Below are the code and all the weights of a small trained network. Each question names an input and a class and asks about switching units off, where a switched-off unit gives its printed mean instead of its output.

import numpy as np


def w(rows, s, z=0):
    codes = np.array(rows[::2]) - 128.0
    scale = np.full(codes.shape[1], s)
    scale[-1] = z or s
    return codes * scale


def f(y):
    return y / 2 * (1 + np.tanh(0.7978845608 * (y + 0.044715 * y**3)))


def log_softmax(a):
    a = a - a.max(-1, keepdims=True)
    return a - np.log(np.exp(a).sum(-1, keepdims=True))


def net(x, mask):
    res = np.array(x, float).reshape(1, 4) / 4 @ E
    y = f(res @ A[0][:, :-1].T + A[0][:, -1])
    res = res + np.where(mask, y, B[0][:, -1]) @ B[0][:, :-1]
    return log_softmax(res[-1] @ U[:, :-1].T + U[:, -1])


A, B = {}, {}
E = w([
[69,153,92,78],'x0',
[249,140,63,123],'x1',
[119,125,121,132],'x2',
[133,131,132,125],'x3',
],0.012)
A[0] = w([
[254,174,138,15,240],'N0',
[81,156,136,155,51],'N1',
[175,74,22,175,250],'N2',
[186,154,111,148,253],'N3',
[97,124,60,92,78],'N4',
[8,180,79,190,126],'N5',
[74,149,77,50,70],'N6',
[70,95,214,179,172],'N7',
[64,146,93,65,246],'N8',
[136,165,142,201,191],'N9',
[33,151,149,170,160],'N10',
[235,8,91,97,136],'N11',
[92,129,68,193,238],'N12',
[136,26,138,181,248],'N13',
[167,38,161,198,201],'N14',
[157,64,170,222,69],'N15',
[73,116,200,155,213],'N16',
[42,119,166,214,182],'N17',
],0.01,0.0041)
B[0] = w([
[135,77,46,176,254],'N0',
[184,93,143,207,138],'N1',
[86,106,6,191,231],'N2',
[88,27,11,179,211],'N3',
[249,104,190,74,138],'N4',
[145,96,72,158,185],'N5',
[237,82,126,102,157],'N6',
[190,119,39,193,212],'N7',
[118,66,19,53,189],'N8',
[45,77,113,44,158],'N9',
[156,85,53,183,200],'N10',
[113,139,61,185,230],'N11',
[114,96,75,85,157],'N12',
[101,138,42,15,191],'N13',
[149,66,83,71,203],'N14',
[100,100,253,3,174],'N15',
[155,95,27,209,207],'N16',
[135,133,46,174,211],'N17',
],0.0068,0.01)
U = w([
[144,30,98,118,234],'0',
[87,96,77,180,253],'1',
[111,144,68,254,46],'2',
[47,139,62,178,253],'3',
[7,124,110,126,41],'4',
[166,101,226,85,3],'5',
[95,142,226,30,3],'6',
[26,153,140,80,3],'7',
],0.0096,0.0041)

Each question gives the input, the list of numbers given to net, and the class t.
The units are the neurons (one row each of A and B). Each row of codes is followed by its name. A weight is (code - 128) times the scale printed after its matrix; where a second scale follows, it is the last column's (A, B and U).
mask holds one flag per neuron, in row order. A switched-off neuron (its flag False) gives its mean, the last column of its row in B, instead of its output. The means were averaged over made-up inputs and are rounded, as every weight is.
A unit's drop is (log p(t) with every unit on - log p(t) with that unit switched off) / (log p(t) with every unit on - log p(t) with every unit switched off).
The circuit of an input: a set's keep is (log p(t) with only the set's units on - log p(t) with every unit switched off) / (log p(t) with every unit on - log p(t) with every unit switched off). Starting from the 12 units with the biggest drops (on a tie, the unit counted first), units are removed one at a time, each time the one whose removal leaves the highest keep (on an exact tie, the one counted first), for as long as the keep stays at least 0.8.
units of the circuit, in order: the units of the circuit, biggest drop first
most important unit: the unit with the biggest drop
k most important neurons: the k neurons with the biggest drops, biggest first
drop when u is switched off: that unit's drop, to one decimal
input [6,-2,3,-3], class 0: most important unit : N6
input [8,-1,1,-7], class 0: units of the circuit, in order : (N6 N4)
input [-8,-4,-3,0], class 0: units of the circuit, in order : (N15 N14)
input [-4,-8,-7,2], class 2: units of the circuit, in order : (N7 N16)
input [8,-8,7,6], class 0: 3 most important neurons : (N8 N6 N4)
input [7,-6,7,7], class 0: units of the circuit, in order : (N8 N6)
input [8,-8,-7,-5], class 0: 2 most important neurons : (N8 N6)
input [6,-4,-5,-5], class 0: units of the circuit, in order : (N6 N8)
input [-4,-8,-3,3], class 2: 4 most important neurons : (N7 N16 N17 N10)
input [8,-5,6,1], class 0: 3 most important neurons : (N6 N8 N4)
input [-4,4,8,7], class 3: 2 most important neurons : (N2 N11)
input [5,-6,-2,-1], class 2: drop when N16 is switched off : 0.2
input [3,-8,-7,-1], class 2: drop when N6 is switched off : 0.0
input [-4,3,7,6], class 3: drop when N8 is switched off : 0.1
input [2,-8,2,-2], class 2: drop when N10 is switched off : 0.1
input [7,-1,-6,-3], class 0: most important unit : N6
